Below is a small trained network, with its code and all its weights. Each question gives an input and a class and asks what happens when units are switched off, that is, made to give their printed mean instead of their output.

import numpy as np


def w(rows, s, z=0):
    codes = np.array(rows[::2]) - 128.0
    scale = np.full(codes.shape[1], s)
    scale[-1] = z or s
    return codes * scale


def f(y):
    return y / 2 * (1 + np.tanh(0.7978845608 * (y + 0.044715 * y**3)))


def log_softmax(a):
    a = a - a.max(-1, keepdims=True)
    return a - np.log(np.exp(a).sum(-1, keepdims=True))


def net(x, mask):
    res = np.array(x, float).reshape(1, 6) / 4 @ E
    y = f(res @ A[0][:, :-1].T + A[0][:, -1])
    res = res + np.where(mask, y, B[0][:, -1]) @ B[0][:, :-1]
    return log_softmax(res[-1] @ U[:, :-1].T + U[:, -1])


A, B = {}, {}
E = w([
[231,188,76,115,140,168,60,146,37,11],'x0',
[96,36,25,49,207,194,95,133,185,82],'x1',
[184,104,237,123,170,14,88,224,185,74],'x2',
[81,137,210,60,185,115,92,6,116,82],'x3',
[1,95,103,131,87,41,146,159,37,69],'x4',
[51,220,152,162,253,181,75,204,72,172],'x5',
],0.0086)
A[0] = w([
[126,177,212,157,87,87,126,126,131,178,61],'N1',
[119,76,162,149,135,80,65,167,144,97,137],'N2',
[194,63,112,112,22,71,157,32,164,90,13],'N3',
[167,175,174,164,79,118,117,109,67,155,49],'N4',
[54,109,166,163,192,142,138,157,147,201,128],'N5',
[161,129,169,120,137,137,113,161,182,112,184],'N6',
[117,89,81,190,106,123,168,199,161,219,83],'N7',
[91,193,92,116,98,181,205,80,93,183,42],'N8',
[154,175,123,147,170,158,73,143,49,75,52],'N9',
[209,142,52,161,107,148,137,209,85,112,118],'N10',
[83,136,74,128,124,208,146,76,70,182,129],'N11',
[210,166,127,178,140,222,132,67,195,194,64],'N12',
[141,128,79,113,85,151,160,64,110,158,140],'N13',
[160,169,67,143,95,185,102,80,52,86,109],'N14',
[73,106,201,112,177,98,120,3,142,171,143],'N15',
[174,105,193,160,172,51,103,195,197,108,3],'N16',
[131,194,159,67,144,139,92,35,89,39,60],'N17',
[63,54,66,58,165,156,85,167,213,140,137],'N18',
[17,111,80,130,79,72,178,155,35,73,26],'N19',
[134,156,182,180,71,109,180,92,56,201,87],'N20',
[88,235,123,156,215,162,54,171,66,150,7],'N21',
[35,115,120,113,81,168,213,81,171,239,92],'N22',
[167,149,175,69,125,177,145,119,153,141,60],'N23',
],0.012,0.0046)
B[0] = w([
[145,87,70,82,179,173,157,94,106,59,205],'N1',
[207,210,185,101,176,105,107,195,104,108,189],'N2',
[120,9,190,134,67,187,130,176,229,184,231],'N3',
[165,80,44,95,174,164,103,123,130,50,191],'N4',
[185,61,189,129,38,151,174,101,222,173,217],'N5',
[145,147,130,150,141,105,117,117,61,169,182],'N6',
[32,212,51,201,50,106,146,150,155,79,207],'N7',
[162,155,183,83,105,159,62,236,93,76,204],'N8',
[174,114,149,120,81,100,205,62,143,98,205],'N9',
[79,194,85,185,87,141,179,117,187,62,212],'N10',
[149,80,113,93,158,64,31,237,104,47,222],'N11',
[59,113,199,245,206,105,57,52,54,157,220],'N12',
[161,144,145,88,124,152,60,214,139,141,187],'N13',
[200,144,190,91,85,76,216,135,70,25,207],'N14',
[41,191,50,205,79,96,168,183,134,69,237],'N15',
[148,153,151,68,108,69,56,197,62,82,218],'N16',
[70,184,46,198,82,140,174,160,142,75,209],'N17',
[214,130,61,109,182,221,141,62,105,50,229],'N18',
[89,151,217,242,183,179,50,35,58,198,231],'N19',
[161,100,63,111,201,170,141,94,129,73,220],'N20',
[121,2,134,143,67,113,58,158,210,181,248],'N21',
[225,147,159,133,97,38,180,97,96,13,243],'N22',
[87,124,156,195,131,128,106,93,78,97,162],'N23',
],0.011,0.017)
U = w([
[135,155,142,99,134,124,104,177,113,129,103],'0',
[120,80,135,132,100,151,118,135,181,145,111],'1',
[151,141,151,126,103,103,176,105,126,121,138],'2',
[85,172,77,161,105,141,142,152,142,124,88],'3',
[96,133,159,159,156,149,104,95,93,143,97],'4',
[141,115,70,101,169,186,125,110,131,118,118],'5',
[141,135,127,151,121,124,157,134,125,137,178],'6',
[96,149,106,95,100,43,161,110,113,254,5],'7',
],0.031,0.023)

Each question gives the input, the list of numbers given to net, and the class t.
The units are the neurons (one row each of A and B). Each row of codes is followed by its name. A weight is (code - 128) times the scale printed after its matrix; where a second scale follows, it is the last column's (A, B and U).
mask holds one flag per neuron, in row order. A switched-off neuron (its flag False) gives its mean, the last column of its row in B, instead of its output. The means were averaged over made-up inputs and are rounded, as every weight is.
A unit's drop is (log p(t) with every unit on - log p(t) with that unit switched off) / (log p(t) with every unit on - log p(t) with every unit switched off).
The circuit of an input: a set's keep is (log p(t) with only the set's units on - log p(t) with every unit switched off) / (log p(t) with every unit on - log p(t) with every unit switched off). Starting from the 12 units with the biggest drops (on a tie, the unit counted first), units are removed one at a time, each time the one whose removal leaves the highest keep (on an exact tie, the one counted first), for as long as the keep stays at least 0.8.
units of the circuit, in order: the units of the circuit, biggest drop first
k most important neurons: the k neurons with the biggest drops, biggest first
drop when u is switched off: that unit's drop, to one decimal
input [-7,4,-2,3,-4,0], class 2: units of the circuit, in order => [N22]
input [3,-7,-2,7,3,5], class 3: 2 most important neurons => [N17 N15]
input [-8,-8,-2,-7,-2,1], class 2: 4 most important neurons => [N22 N5 N7 N15]
input [-2,-5,-5,7,-7,3], class 3: 3 most important neurons => [N15 N17 N19]
input [3,-5,-2,4,1,4], class 5: 2 most important neurons => [N3 N7]
input [2,2,-1,5,-6,1], class 4: 2 most important neurons => [N12 N7]
input [8,-3,-8,-2,-2,2], class 0: 3 most important neurons => [N11 N8 N13]
input [-2,-7,8,0,-3,4], class 0: 2 most important neurons => [N16 N18]
input [-4,-7,8,-8,-3,5], class 0: 2 most important neurons => [N16 N15]
input [0,5,-5,4,8,-8], class 1: 3 most important neurons => [N3 N12 N13]
input [8,8,3,4,-8,-7], class 2: 3 most important neurons => [N19 N14 N21]
input [-2,7,6,-5,2,7], class 1: 3 most important neurons => [N5 N21 N20]
input [0,-6,-4,6,-5,-7], class 1: drop when N3 is switched off => 2.9
input [-2,5,8,-5,-6,2], class 0: units of the circuit, in order => [N16]
input [2,-4,-7,-7,4,-4], class 0: drop when N8 is switched off => 0.8
input [-2,2,-8,-7,7,-1], class 0: drop when N8 is switched off => 0.4
